Below is a small trained network, with its code and all its weights. Each question gives an input and a class and asks what happens when units are switched off, that is, made to give their printed mean instead of their output.

import numpy as np


def w(rows, s, z=0):
    codes = np.array(rows[::2]) - 128.0
    scale = np.full(codes.shape[1], s)
    scale[-1] = z or s
    return codes * scale


def f(y):
    return y / 2 * (1 + np.tanh(0.7978845608 * (y + 0.044715 * y**3)))


def log_softmax(a):
    a = a - a.max(-1, keepdims=True)
    return a - np.log(np.exp(a).sum(-1, keepdims=True))


def net(x, mask):
    res = np.array(x, float).reshape(1, 4) / 4 @ E
    y = f(res @ A[0][:, :-1].T + A[0][:, -1])
    res = res + np.where(mask, y, B[0][:, -1]) @ B[0][:, :-1]
    return log_softmax(res[-1] @ U[:, :-1].T + U[:, -1])


A, B = {}, {}
E = w([
[125,239,180,130,137,124,102,250,63,107,117],'x0',
[178,108,92,147,41,112,109,177,142,196,51],'x1',
[141,165,201,115,41,230,178,71,81,79,144],'x2',
[129,119,213,134,118,103,69,97,134,115,113],'x3',
],0.011)
A[0] = w([
[76,81,141,81,253,119,156,90,109,94,182,31],'n1',
[156,109,105,153,158,123,172,110,148,166,74,75],'n2',
[140,175,162,105,120,124,145,120,2,72,166,55],'n3',
[73,171,175,130,158,146,173,119,65,108,196,61],'n4',
[133,93,87,110,141,98,99,73,203,166,138,83],'n5',
[134,126,123,219,130,132,140,109,138,146,132,38],'n6',
[73,88,70,217,139,98,84,69,145,176,170,49],'n7',
[148,13,138,105,141,158,177,29,164,147,165,72],'n8',
[138,136,142,142,152,85,136,122,120,145,175,87],'n9',
[104,133,97,169,228,74,84,170,135,135,133,206],'n10',
[168,140,128,109,11,198,143,74,87,113,128,58],'n11',
[88,205,150,122,134,117,175,79,134,84,166,4],'n12',
[112,131,164,119,151,136,135,113,110,182,122,126],'n13',
[189,42,108,114,113,47,117,121,204,202,62,139],'n14',
],0.0093,0.0032)
B[0] = w([
[204,177,202,135,53,51,155,159,36,152,56,201],'n1',
[114,159,161,144,74,116,130,103,144,77,141,158],'n2',
[66,146,107,74,168,199,109,138,189,83,174,199],'n3',
[141,108,54,106,159,159,71,119,158,106,114,194],'n4',
[81,99,81,171,115,219,122,90,154,96,154,199],'n5',
[144,164,103,118,126,90,107,106,135,109,74,128],'n6',
[91,133,118,131,143,138,130,90,129,111,132,189],'n7',
[176,129,255,102,101,83,133,195,32,170,110,246],'n8',
[111,131,143,82,78,128,172,167,124,100,119,137],'n9',
[159,113,188,142,151,73,105,166,43,188,91,230],'n10',
[161,130,171,128,141,120,78,170,82,203,112,229],'n11',
[94,102,73,95,147,152,106,99,153,55,96,172],'n12',
[110,107,127,131,172,121,151,127,130,151,127,131],'n13',
[122,168,81,206,113,175,163,101,170,100,159,244],'n14',
],0.0089,0.014)
U = w([
[187,150,145,165,122,89,126,148,118,164,94,217],'0',
[165,153,162,73,156,109,110,189,112,144,105,227],'1',
[89,141,60,132,163,154,128,57,254,67,157,4],'2',
],0.0098,0.0023)

Each question gives the input, the list of numbers given to net, and the class t.
The units are the neurons (one row each of A and B). Each row of codes is followed by its name. A weight is (code - 128) times the scale printed after its matrix; where a second scale follows, it is the last column's (A, B and U).
mask holds one flag per neuron, in row order. A switched-off neuron (its flag False) gives its mean, the last column of its row in B, instead of its output. The means were averaged over made-up inputs and are rounded, as every weight is.
A unit's drop is (log p(t) with every unit on - log p(t) with that unit switched off) / (log p(t) with every unit on - log p(t) with every unit switched off).
The circuit of an input: a set's keep is (log p(t) with only the set's units on - log p(t) with every unit switched off) / (log p(t) with every unit on - log p(t) with every unit switched off). Starting from the 12 units with the biggest drops (on a tie, the unit counted first), units are removed one at a time, each time the one whose removal leaves the highest keep (on an exact tie, the one counted first), for as long as the keep stays at least 0.8.
circuit, biggest first: the units of the circuit, biggest drop first
most important unit: the unit with the biggest drop
k most important neurons: the k neurons with the biggest drops, biggest first
drop when u is switched off: that unit's drop, to one decimal
input [-8,2,-8,0], class 2: 2 most important neurons -> [n5 n14]
input [-8,-1,8,3], class 1: circuit, biggest first -> [n8 n14]
input [-5,0,7,5], class 1: 2 most important neurons -> [n14 n8]
input [-7,2,-4,-6], class 2: most important unit -> n5
input [-3,-8,-6,3], class 0: 2 most important neurons -> [n1 n3]
input [4,-1,8,-1], class 2: 2 most important neurons -> [n8 n3]
input [-8,-3,7,6], class 1: 2 most important neurons -> [n8 n14]
input [1,-1,5,-4], class 2: drop when n10 is switched off -> 0.3
input [-4,-1,8,5], class 1: drop when n13 is switched off -> 0.0
input [-3,-7,-8,-3], class 0: drop when n1 is switched off -> 0.2
input [-7,-3,7,7], class 1: 2 most important neurons -> [n8 n14]
